Below are the code and all the weights of a small trained network. Each question names an input and a class and asks about switching units off, where a switched-off unit gives its printed mean instead of its output.

import numpy as np


def w(rows, s, z=0):
    codes = np.array(rows[::2]) - 128.0
    scale = np.full(codes.shape[1], s)
    scale[-1] = z or s
    return codes * scale


def f(y):
    return np.maximum(y, 0)


def log_softmax(a):
    a = a - a.max(-1, keepdims=True)
    return a - np.log(np.exp(a).sum(-1, keepdims=True))


def net(x, mask):
    res = np.array(x, float).reshape(1, 3) / 4 @ E
    y = f(res @ A[0][:, :-1].T + A[0][:, -1])
    res = res + np.where(mask, y, B[0][:, -1]) @ B[0][:, :-1]
    return log_softmax(res[-1] @ U[:, :-1].T + U[:, -1])


A, B = {}, {}
E = w([
[77,161,171,141,22,6,99,208],'x0',
[6,87,77,1,161,195,52,165],'x1',
[191,227,187,133,195,181,65,204],'x2',
],0.0066)
A[0] = w([
[116,163,168,143,64,71,72,204,181],'neuron 1',
[145,75,96,146,118,139,219,66,174],'neuron 2',
[67,19,60,112,115,120,162,102,185],'neuron 3',
[120,131,91,86,227,254,49,145,254],'neuron 4',
[99,76,115,159,42,49,200,103,188],'neuron 5',
[157,185,166,195,79,70,134,157,148],'neuron 6',
[241,157,159,189,178,187,184,82,167],'neuron 7',
[171,237,241,195,99,88,138,188,177],'neuron 8',
[137,142,160,163,59,29,168,173,210],'neuron 9',
[128,83,100,167,97,127,209,60,129],'neuron 10',
],0.0073,0.0044)
B[0] = w([
[89,162,88,85,102,120,49,156,221],'neuron 1',
[206,85,192,165,120,130,188,76,182],'neuron 2',
[109,33,159,113,89,138,175,134,204],'neuron 3',
[117,100,179,83,155,240,163,200,254],'neuron 4',
[111,95,121,176,10,28,132,86,217],'neuron 5',
[193,201,136,128,86,95,60,116,210],'neuron 6',
[225,177,17,205,221,142,173,108,220],'neuron 7',
[223,213,150,108,129,129,78,133,250],'neuron 8',
[135,174,94,123,45,1,71,123,231],'neuron 9',
[189,92,156,157,96,118,165,82,175],'neuron 10',
],0.0087,0.0099)
U = w([
[178,230,124,140,107,78,25,124,124],'0',
[180,154,94,172,254,205,202,136,208],'1',
[4,105,60,128,101,62,83,139,4],'2',
[34,81,189,25,133,238,118,224,231],'3',
[149,52,152,186,91,84,205,41,79],'4',
],0.0071,0.0017)

Each question gives the input, the list of numbers given to net, and the class t.
The units are the neurons (one row each of A and B). Each row of codes is followed by its name. A weight is (code - 128) times the scale printed after its matrix; where a second scale follows, it is the last column's (A, B and U).
mask holds one flag per neuron, in row order. A switched-off neuron (its flag False) gives its mean, the last column of its row in B, instead of its output. The means were averaged over made-up inputs and are rounded, as every weight is.
A unit's drop is (log p(t) with every unit on - log p(t) with that unit switched off) / (log p(t) with every unit on - log p(t) with every unit switched off).
The circuit of an input: a set's keep is (log p(t) with only the set's units on - log p(t) with every unit switched off) / (log p(t) with every unit on - log p(t) with every unit switched off). Starting from all 10 units, units are removed one at a time, each time the one whose removal leaves the highest keep (on an exact tie, the one counted first), for as long as the keep stays at least 0.8.
circuit, biggest first: the units of the circuit, biggest drop first
unit that matters most: the unit with the biggest drop
top k neurons: the k neurons with the biggest drops, biggest first
drop when u is switched off: that unit's drop, to one decimal
input [-1,2,-3], class 4: unit that matters most -> neuron 1
input [-1,-1,-1], class 4: circuit, biggest first -> neuron 8; neuron 1
input [-6,5,-7], class 3: top 3 neurons -> neuron 4; neuron 7; neuron 9
input [-1,0,1], class 1: circuit, biggest first -> neuron 9; neuron 5
input [3,5,-6], class 4: top 2 neurons -> neuron 3; neuron 1
input [-1,-2,3], class 1: circuit, biggest first -> neuron 9; neuron 5
input [2,0,-3], class 4: top 2 neurons -> neuron 8; neuron 1
input [-5,5,-6], class 3: top 2 neurons -> neuron 4; neuron 7
input [-1,3,-1], class 3: drop when neuron 7 is switched off -> 0.1
input [8,3,-5], class 2: drop when neuron 8 is switched off -> 0.1
input [-5,-8,3], class 1: drop when neuron 7 is switched off -> 0.8
input [7,3,-3], class 2: drop when neuron 8 is switched off -> 0.2
